Below is a small trained network, with its code and all its weights. Each question gives an input and a class and asks what happens when units are switched off, that is, made to give their printed mean instead of their output.

import numpy as np


def w(rows, s, z=0):
    codes = np.array(rows[::2]) - 128.0
    scale = np.full(codes.shape[1], s)
    scale[-1] = z or s
    return codes * scale


def norm(h):
    return h / np.sqrt((h * h).mean(-1, keepdims=True) + 1e-5)


def f(y):
    return y / 2 * (1 + np.tanh(0.7978845608 * (y + 0.044715 * y**3)))


def log_softmax(a):
    a = a - a.max(-1, keepdims=True)
    return a - np.log(np.exp(a).sum(-1, keepdims=True))


def net(x, mask):
    res = np.array(x, float).reshape(1, 2) / 4 @ E
    u = 0
    for l in range(3):
        y = f(norm(res) @ A[l][:, :-1].T + A[l][:, -1])
        res = res + np.where(mask[u : u + 13], y, B[l][:, -1]) @ B[l][:, :-1]
        u += 13
    return log_softmax(norm(res)[-1] @ U[:, :-1].T + U[:, -1])


A, B = {}, {}
E = w([
[102,149,2,80],'x0',
[201,226,109,130],'x1',
],0.0059)
A[0] = w([
[67,144,108,100,93],'0.n0',
[135,115,97,131,101],'0.n1',
[58,85,161,72,12],'0.n2',
[135,5,85,165,20],'0.n3',
[185,203,113,161,70],'0.n4',
[153,129,114,157,167],'0.n5',
[147,150,185,110,92],'0.n6',
[146,154,76,141,94],'0.n7',
[81,153,132,255,116],'0.n8',
[219,100,126,78,60],'0.n9',
[101,137,159,141,224],'0.n10',
[116,52,125,159,74],'0.n11',
[175,85,123,122,109],'0.n12',
],0.0096,0.0011)
B[0] = w([
[172,77,151,187,167],'0.n0',
[130,111,153,166,136],'0.n1',
[131,206,133,112,229],'0.n2',
[104,255,113,151,241],'0.n3',
[16,200,167,83,251],'0.n4',
[135,124,142,112,140],'0.n5',
[149,61,110,130,173],'0.n6',
[190,76,140,93,182],'0.n7',
[155,96,129,94,155],'0.n8',
[94,132,124,127,134],'0.n9',
[166,106,113,97,167],'0.n10',
[131,170,149,48,210],'0.n11',
[134,146,137,108,128],'0.n12',
],0.009,0.0033)
A[1] = w([
[162,153,85,167,108],'1.n0',
[120,129,125,135,90],'1.n1',
[120,138,53,110,45],'1.n2',
[132,137,43,124,78],'1.n3',
[133,105,129,148,90],'1.n4',
[162,72,101,150,162],'1.n5',
[113,121,109,96,39],'1.n6',
[143,98,125,215,31],'1.n7',
[8,65,144,139,9],'1.n8',
[115,96,184,199,56],'1.n9',
[130,153,188,148,99],'1.n10',
[54,51,102,32,57],'1.n11',
[239,176,134,142,99],'1.n12',
],0.012,0.0013)
B[1] = w([
[194,119,134,139,156],'1.n0',
[125,126,152,114,117],'1.n1',
[83,100,147,130,236],'1.n2',
[109,70,137,129,242],'1.n3',
[113,156,101,97,95],'1.n4',
[125,152,161,135,154],'1.n5',
[125,130,139,141,146],'1.n6',
[160,150,162,94,112],'1.n7',
[229,192,147,144,136],'1.n8',
[94,105,93,146,147],'1.n9',
[82,66,109,138,255],'1.n10',
[216,164,113,134,205],'1.n11',
[253,151,154,114,171],'1.n12',
],0.012,0.0028)
A[2] = w([
[119,115,225,207,91],'2.n0',
[31,121,76,97,188],'2.n1',
[128,110,165,125,79],'2.n2',
[128,74,122,222,72],'2.n3',
[63,95,158,204,249],'2.n4',
[102,42,80,148,86],'2.n5',
[199,97,88,202,172],'2.n6',
[66,131,185,165,26],'2.n7',
[153,1,107,102,44],'2.n8',
[140,99,125,113,35],'2.n9',
[144,83,105,139,62],'2.n10',
[202,180,81,129,221],'2.n11',
[119,3,77,141,107],'2.n12',
],0.013,0.0015)
B[2] = w([
[73,165,115,124,172],'2.n0',
[13,204,150,160,254],'2.n1',
[124,129,106,142,141],'2.n2',
[134,90,104,126,164],'2.n3',
[177,201,151,87,204],'2.n4',
[182,82,117,96,199],'2.n5',
[82,158,162,84,162],'2.n6',
[64,138,131,189,187],'2.n7',
[117,46,46,83,232],'2.n8',
[132,157,112,110,129],'2.n9',
[126,152,86,103,143],'2.n10',
[201,72,218,134,174],'2.n11',
[181,4,111,86,238],'2.n12',
],0.015,0.007)
U = w([
[69,175,163,150,215],'0',
[141,3,49,70,212],'1',
[210,122,217,130,171],'2',
[181,129,91,157,9],'3',
[167,109,83,135,32],'4',
[151,76,102,198,3],'5',
],0.017,0.0062)

Each question gives the input, the list of numbers given to net, and the class t.
The units are the neurons (one row each of A and B). Each row of codes is followed by its name. A weight is (code - 128) times the scale printed after its matrix; where a second scale follows, it is the last column's (A, B and U).
mask holds one flag per neuron, layer by layer. A switched-off neuron (its flag False) gives its mean, the last column of its row in B, instead of its output. The means were averaged over made-up inputs and are rounded, as every weight is.
A unit's drop is (log p(t) with every unit on - log p(t) with that unit switched off) / (log p(t) with every unit on - log p(t) with every unit switched off).
most important unit: the unit with the biggest drop
top k neurons: the k neurons with the biggest drops, biggest first
top k neurons in layer l: the k neurons of layer l with the biggest drops, biggest first
drop when u is switched off: that unit's drop, to one decimal
input [-4,4], class 0: most important unit	0.n4
input [-5,5], class 0: top 3 neurons in layer 0	0.n4, 0.n0, 0.n7
input [4,-4], class 0: top 2 neurons in layer 0	0.n3, 0.n6
input [-2,-3], class 2: top 2 neurons in layer 1	1.n12, 1.n2
input [-3,1], class 2: top 3 neurons	0.n3, 0.n6, 1.n11
input [-1,4], class 0: top 2 neurons	0.n4, 1.n12
input [3,-1], class 2: top 2 neurons in layer 0	0.n0, 0.n4
input [3,-2], class 2: top 3 neurons	0.n0, 0.n4, 1.n12
input [3,1], class 2: top 2 neurons in layer 1	1.n11, 1.n5
input [4,4], class 0: top 2 neurons in layer 0	0.n4, 0.n6
input [1,6], class 0: drop when 0.n4 is switched off	1.4
input [2,3], class 2: drop when 1.n11 is switched off	0.8
input [-1,-1], class 2: drop when 0.n4 is switched off	0.9
input [-2,-8], class 0: most important unit	0.n3
